[128 = 0]

[106 121 125 138 137 117 125 137 129 133 121 137 127 125 108 127 141 127
 144 150 109 138 126 128 116 107 126 121 122 121 137 128 116 120 131 127
 131 135 143 150 100 138 123 134 123 184 139 122 145 105 130 125 114] => G B
[122 121 124 128 140 100 136 158 128 131 116 147 132 131 101 122 145 126
 128 145  80 140 123 125 132  96 126 147 130 116 131 120 105 127 132 134
 119 139  84 171 100 142 122 130 121 233 152 120 147  89 134 124 111] => G T
[126 120 131 132 127 116 126 132 132 129 139 149 130 114 108 120 140 130
 140 157 106 133 128 120 126 111 129 110 125 115 133 134 127 126 142 111
 127 140  93 141 111 132 128 125 122 175 125 132 115  99 126 130 118] => G B
[112 126 129 141 146  94 127 172 131 123 115 104 128 121 117 126 132 127
 156 146 104 133 132 119 115  77 119 110 118 118 125 135 113 109 130 142
 129 139  90 145 108 133 124 133 120 230 127 121 140 104 123 128 112] => G T
[129 117 109 152 119  95  94 139 132 106 136 119 129  83 106 122 137 128
 156 158 102 124 127 138 125 125 124  78 126 122 128 136 124 124 145 139
 113 142 169 118 103 140 129 133 121 187 137 130 141 109 129 125 113] => G B
[122 110 123 137 128  90 124 130 132 127 125 159 141 129 113 124 133 135
 139 130 135 140 121 124 126 112 114 107 137 119 141 133 112 130 126 100
 137 132   6 122 105 138 123 127 110 238 128 134 157  67 134 126 126] => G V
[114 111 125 124 124 128 121 118 115 122 120 134 128 125 123 138 141 127
 156 151 108 134 125 120 127 197 134 130 131 129 143 120 125 131 138 147
 126 149 194 165 110 121 119 128 121 186 142 119 159 109 129 117 105] => G B
[118 131 141 160 138 157 142 149 128 127 121  85 123 159 121 121 133 134
 128  83 119 119 118 134 116 110 117 117 124 123 137 142 122 128 133 101
 131 135  45 124  79 127 133 133 135 191 117 134 123 111 129 142 156] => X Z
[119 134 129 142 150 139 151 138 134 119 113  55 132 137 146 124 119 131
 133 102 106 122 125 108 128 137 122  98 130 138 129 142 121 132 128 117
 128 130 119 119  96 139 130 134 108 175 122 120 119 150 131 128 144] => X Z
[124 107 134 137 153  82 114 134 129 110 126 115 134 102 146 127 140 131
 153 146 126 137 122 130 124  91 124 120 118 119 129 141 124 121 141 149
 132 142 122 128 119 142 119 134 126 189 123 129 143 113 132 126 116] => G T
[119 128 121 133 130  95 127 126 134 124 107 126 141 116 125 114 142 139
 143 157 117 140 137 119 129 125 135 106 123 128 135 134 119 136 110 143
 119 131  88 116  75 136 125 126 124 211 137 136 151 103 137 131 116] => G T
[123 149 139 164 140 118 127 127 125 132 132  58 123 115 132 120 123 128
 129  86 140 111 129 149 130 171 120  95 126 136 123 133 132 119 122 125
 125 142 174  75 123 146 132 138 127 133 135 131 109 141 123 123 149] => X Z
[125 137 141 147 137 164 149 143 129 124 120  79 126 184 144 123 125 120
 126 104 108 110 109 142 111 131 116 127 131 124 136 138 127 126 125 103
 130 123 117 122  95 129 141 135 115 134 160 128 115 114 126 122 159] => X Z
[135 111 145 131 115 127 109 129 142 128 140 125 133  89  97 120 140 138
 145 164 114 131 131 124 121  89 125 113 126 120 137 133 131 110 141 124
 113 139 166 139 103 123 123 142 124 193 107 122 149  93 114 117 110] => G B
[114 145 136 142 131 184 142 114 128 123 112  91 126 141 139 154 121 129
 136 118 162 119 120 120 129  85 126 107 117 135 133 136 129 134 131  71
 129 131  64 142  99 116 109 131 124 113 115 120 120 130 136 135 150] => X J
[127 123 128 136 124 104 108 132 128 109 134 140 130  43 120 130 142 134
 137 143 123 139 129 117 122  94 129 113 126 126 132 135 128 121 138 135
 123 141 138 134 111 128 129 135 115 158 121 110 148  90 126 125 116] => G B
[121 121 127 134 125 108 107 140 141 133 132 126 132 109 112 125 142 127
 142 132 103 132 124 128 130  97 123 113 115 121 140 129 127 120 153 128
 123 134 154 139  99 124 133 145 120 181 120 144 140 102 128 122 114] => G B
[124 131 133 131 135  96 126 123 130 125 117 129 136 122 127 126 136 131
 143 125 138 141 131 133 130 108 119 108 114 134 125 133 126 122 132 124
 128 140  87 124 123 137 117 137 122 177 127 124 160 106 119 128 110] => G V
[120 131 139 140 149 164 192 143 127 122 113 101 127 157 135 142 126 123
 127 115 133 121 124 124 130  94 130 135 128 130 128 138 119 131 132 105
 132 129  59 163  96 121 132 138 124 132 132 117 116 119 131 132 138] => X Z
[116 124 125 145 144 109 125 150 127 123 114 114 125 119 104 134 137 127
 157 138  91 128 118 141 126 104 115 122 109 120 138 124 101 137 135 134
 116 145 114 149  95 139 142 135 116 224 135 114 144 100 123 123 100] => G T
[119 136 139 173 155 179 147 139 127 124 146  92 123 141  94 128 119 130
 117 111 137 115 108 141 143  80 112 107 107 123 133 138 139 136 133  75
 131 137   4 161  96 103 124 128 120 194  97 133 109  61 132 135 148] => X Z
[117 116 130 129 139  88 133 154 131 124  94 142 132 133 116 119 142 125
 135 150  99 137 120 122 127 101 109 130 110 130 136 113  78 127 120 132
 118 134  85 158  92 144 127 138 111 230 140 125 152  91 122 132 118] => G T
[120 126 138 131 130 140 140 132 130 123 118 112 130 142 138 126 124 123
 131 123 119 121 122 126 126 123 134 120 125 127 128 125 124 126 153 110
 128 128 149 142 115 130 125 132 131 109 128 116 127 152 131 113 139] => X R
[125 130 138 147 134 171 151 109 126 123 116  94 120 150 146 133 122 119
 157 126 122 121 120 134 126 126 129 110 120 135 130 137 136 133 126  88
 131 126  93 136  97 117 127 127 128 122 129 124 119 125 131 125 149] => X R
[114 130 138 119 147 184 161 152 128 141 116 159 114 186 125 140 131 123
 133 131 107 114 113 137 132  90 128 142 129 125 142 112 107 144 128  61
 127 127   4 201  93 105 131 128 123 122 137 121 126 102 133 117 137] => X J
[126 134 131 136 143  72 124 138 124 126 125 114 132 106 119 132 123 126
 158 109 133 132 125 130 123 113 118 111 126 124 123 140 135 119 134 147
 127 152 110 124 132 142 129 132 124 176 116 126 132 108 128 110 119] => G V

[121 132 136 128 133 133 123 139 130 127 131 123 127 124 131 129 127 128
 121 142 134 134 127 123 130 125 130 135 132 124 128 126 133 119 128 129
 130 126 121 125 133 127 134 132 120 130 131 136 143 122 128 131 124] => L ZD
[136 153 133 126 143 138 119 134 136 144 131 127 133 120 134 125 129 141
 138 134 133 116 120 116 115 144 122 131 132 121 125 133 130 126 120 116
 130 121 126 115 121 131 130 125 139 130 137 112 135 132 126 113 145] => C SZ
[129 131 149 132 140 131 126 125 127 139 134 115 128 119 124 127 131 131
 148 144 132 126 131 113 140 132 110 133 117 138 118 125 118 111 123 124
 133 117 135 117 112 126 135 125 135 129 129 128 166 137 141 130 132] => C RN
[131 123 147 136 132 120 130 133 128 128 136 120 128 125 132 114 127 150
 139 118 133 123 129 127 136 131 105 131 128 148 128 138 105 120 125 119
 142 112 125 133 125 123 140 122 131 139 145 123 136 129 134 124 134] => C RN
[128 130 144 137 132 120 121 124 130 143 139 111 133 122 126 124 129 140
 136 146 127 122 128 112 124 124 101 129 124 147 124 127 113 122 126 133
 137 114 131 126 129 126 133 125 128 151 131 130 153 144 137 127 125] => C RN
[128 129 128 130 138 131 132 117 128 134 131 111 124 113 131 129 122 147
 150 140 130 124 125 112 118 134 106 134 132 130 116 128 125 123 121 113
 135 122 126 131 108 125 142 130 122 141 149 130 128 138 131 132 151] => C SZ
[128 129 148 124 131 125 125 121 129 149 131 117 125 123 125 126 131 143
 134 138 136 122 133 114 127 127 101 131 127 148 125 125 114 118 123 120
 138 120 137 133 120 123 133 121 130 138 140 125 156 136 132 130 131] => C RN
